Below are the code and all the weights of a small trained network. Each question names an input and a target symbol and asks about switching units off, where a switched-off unit gives its printed mean instead of its output.

import numpy as np


def w(rows, s, z=0):
    codes = np.array(rows[::2]) - 128.0
    scale = np.full(codes.shape[1], s)
    scale[-1] = z or s
    return codes * scale


def f(y):
    return np.maximum(y, 0)


def softmax(a):
    e = np.exp(a - a.max(-1, keepdims=True))
    return e / e.sum(-1, keepdims=True)


def log_softmax(a):
    a = a - a.max(-1, keepdims=True)
    return a - np.log(np.exp(a).sum(-1, keepdims=True))


def net(x, mask):
    ids = ['αβγδεηθπστφψω'.index(c) for c in x.split()]
    T = len(ids)
    res = E[ids] + P[:T]
    r = res
    for j in range(2):
        rows = slice(2 * j, 2 * j + 2)
        q, k, v = (r @ M[0][rows].T for M in (Q, K, V))
        z = softmax(np.where(np.tri(T) > 0, q @ k.T / 2**0.5, -1e9)) @ v
        o = O[0][rows]
        res = res + np.where(mask[j], z, o[:, -1]) @ o[:, :-1]
    y = f(res @ A[0][:, :-1].T + A[0][:, -1])
    res = res + np.where(mask[2:10], y, B[0][:, -1]) @ B[0][:, :-1]
    return log_softmax(res[-1] @ U[:, :-1].T + U[:, -1])


Q, K, V, O, A, B = {}, {}, {}, {}, {}, {}
E = w([
[99,96,55,110,104,99],'α',
[157,114,90,166,27,24],'β',
[159,128,165,181,114,203],'γ',
[77,196,159,167,124,156],'δ',
[148,93,100,163,102,191],'ε',
[188,114,176,170,102,146],'η',
[128,117,143,104,4,69],'θ',
[178,110,148,215,151,132],'π',
[7,101,197,85,121,110],'σ',
[103,153,104,149,93,99],'τ',
[173,72,118,125,88,49],'φ',
[144,118,94,187,179,65],'ψ',
[128,121,135,95,102,134],'ω',
],0.022)
P = w([
[69,113,139,200,6,60],'0',
[78,179,175,98,144,184],'1',
[174,164,120,122,160,131],'2',
[73,99,100,166,115,142],'3',
[78,176,173,97,142,181],'4',
[172,162,128,123,160,117],'5',
[79,109,87,156,120,124],'6',
[76,175,173,96,142,184],'7',
[176,160,132,123,163,112],'8',
[88,115,80,158,118,112],'9',
],0.018)
Q[0] = w([
[159,163,213,29,90,115],'h1',
[114,197,234,121,117,117],'h1',
[148,113,122,87,196,116],'h2',
[195,104,163,4,132,126],'h2',
],0.014)
K[0] = w([
[104,119,131,64,105,170],'h1',
[92,224,173,90,96,183],'h1',
[76,108,123,223,83,90],'h2',
[142,115,158,154,2,117],'h2',
],0.017)
V[0] = w([
[139,8,75,233,155,83],'h1',
[127,233,189,113,75,109],'h1',
[67,76,51,198,100,160],'h2',
[127,173,41,36,254,224],'h2',
],0.0041)
O[0] = w([
[108,93,111,194,51,159,252],'h1',
[160,254,119,162,201,28,190],'h1',
[73,40,197,83,145,145,185],'h2',
[54,240,89,245,169,140,2],'h2',
],0.0056,0.0031)
A[0] = w([
[114,132,68,180,107,71,114],'n1',
[73,201,169,73,94,166,113],'n2',
[101,97,91,164,94,67,244],'n3',
[156,129,44,121,119,75,122],'n4',
[112,144,78,111,210,250,89],'n5',
[97,163,83,144,92,144,185],'n6',
[72,80,188,101,50,175,80],'n7',
[39,94,145,111,63,122,104],'n8',
],0.011)
B[0] = w([
[142,107,128,37,193,145,187],'n1',
[255,62,17,168,100,100,167],'n2',
[94,191,123,121,45,115,252],'n3',
[177,147,104,176,253,174,162],'n4',
[145,39,240,90,162,40,146],'n5',
[63,59,154,142,121,70,188],'n6',
[88,110,9,68,242,114,163],'n7',
[186,74,242,252,118,223,176],'n8',
],0.0094,0.017)
U = w([
[124,98,145,165,88,149,172],'α',
[142,173,139,110,88,117,129],'β',
[173,111,175,140,143,147,66],'γ',
[165,123,121,174,156,85,29],'δ',
[118,81,151,123,181,110,20],'ε',
[189,170,121,174,123,213,171],'η',
[161,116,95,116,91,113,36],'θ',
[128,152,210,155,189,198,131],'π',
[156,142,82,163,191,184,170],'σ',
[89,133,7,137,114,84,1],'τ',
[124,133,151,77,138,145,199],'φ',
[58,154,152,124,149,111,248],'ψ',
[150,128,68,105,134,183,177],'ω',
],0.015,0.008)

Each question gives the input, a string of symbols that net reads in full, and the target symbol t.
The units are the heads (2 rows each of Q, K, V and O) and the neurons (one row each of A and B). Each row of codes is followed by its name. A weight is (code - 128) times the scale printed after its matrix; where a second scale follows, it is the last column's (O, A, B and U).
mask holds one flag per unit, heads first, then neurons. A switched-off unit (its flag False) gives its mean, the last column of its rows in O or B, instead of its output. The means were averaged over made-up inputs and are rounded, as every weight is.
A unit's drop is (log p(t) with every unit on - log p(t) with that unit switched off) / (log p(t) with every unit on - log p(t) with every unit switched off).
The circuit of an input: a set's keep is (log p(t) with only the set's units on - log p(t) with every unit switched off) / (log p(t) with every unit on - log p(t) with every unit switched off). Starting from all 10 units, units are removed one at a time, each time the one whose removal leaves the highest keep (on an exact tie, the one counted first), for as long as the keep stays at least 0.8.
circuit, biggest first: the units of the circuit, biggest drop first
most important unit: the unit with the biggest drop
k most important neurons: the k neurons with the biggest drops, biggest first
heads that matter: for each layer, one digit per head in row order, 1 if its drop is at least 0.15 and else 0, layers parted by /
drop of u: that unit's drop, to one decimal
input ω ψ ψ ω ε, target ε: most important unit : n5
input ε δ τ ψ η π τ ε, target ε: circuit, biggest first : n5, n7
input ψ δ ψ ψ τ ψ α ψ δ φ, target α: 3 most important neurons : n8, n3, n7
input π ψ δ ω π α, target ω: 3 most important neurons : n6, n4, n5
input θ ω δ ε ψ ω σ ψ ψ τ, target α: 2 most important neurons : n8, n7
input τ ψ ψ φ τ α, target ω: heads that matter : 11
input ψ θ δ ψ π π ψ α α ω, target α: heads that matter : 10
input γ δ φ ω δ η ψ, target α: heads that matter : 11
input ψ ψ ε, target α: circuit, biggest first : h1, n4, n5
input ψ ψ δ ψ ψ ψ ψ ω σ τ, target α: circuit, biggest first : h1, n8
input ψ ψ φ ψ γ α δ, target α: 2 most important neurons : n2, n7
input π σ ψ ε ψ ψ, target σ: heads that matter : 00
input θ η ε ψ ψ γ, target π: 2 most important neurons : n2, n3
input δ δ τ δ, target τ: circuit, biggest first : h1, n2, n8
input θ γ ω ω, target ψ: heads that matter : 11
input δ δ ψ ε ε ω α ψ τ, target ψ: circuit, biggest first : n2
input ψ δ ψ τ π θ ψ η σ α, target α: 4 most important neurons : n8, n6, n3, n7
input α α τ, target ψ: circuit, biggest first : n2, h2
input δ ψ ψ δ ψ, target ψ: heads that matter : 01
input ψ ψ δ α η ε δ ω, target ω: heads that matter : 01
input τ γ ψ φ ψ τ η ω, target ω: 3 most important neurons : n2, n7, n6
input π δ δ σ ψ α τ τ, target τ: heads that matter : 10
input ψ η τ ψ δ δ, target δ: most important unit : n2
input π ψ ε ψ η ψ δ σ, target σ: 2 most important neurons : n2, n7
input δ γ δ ψ, target α: 3 most important neurons : n7, n8, n3
input ψ ψ ω, target φ: 3 most important neurons : n2, n8, n4
input ψ η γ, target π: drop of h2 : 0.0
input ψ τ ψ ε ψ α α τ, target τ: drop of h2 : 0.2
input ψ ψ η ψ ε ψ δ, target α: drop of n2 : 0.3
input π ω ψ ψ η ε β, target α: drop of h2 : 0.0
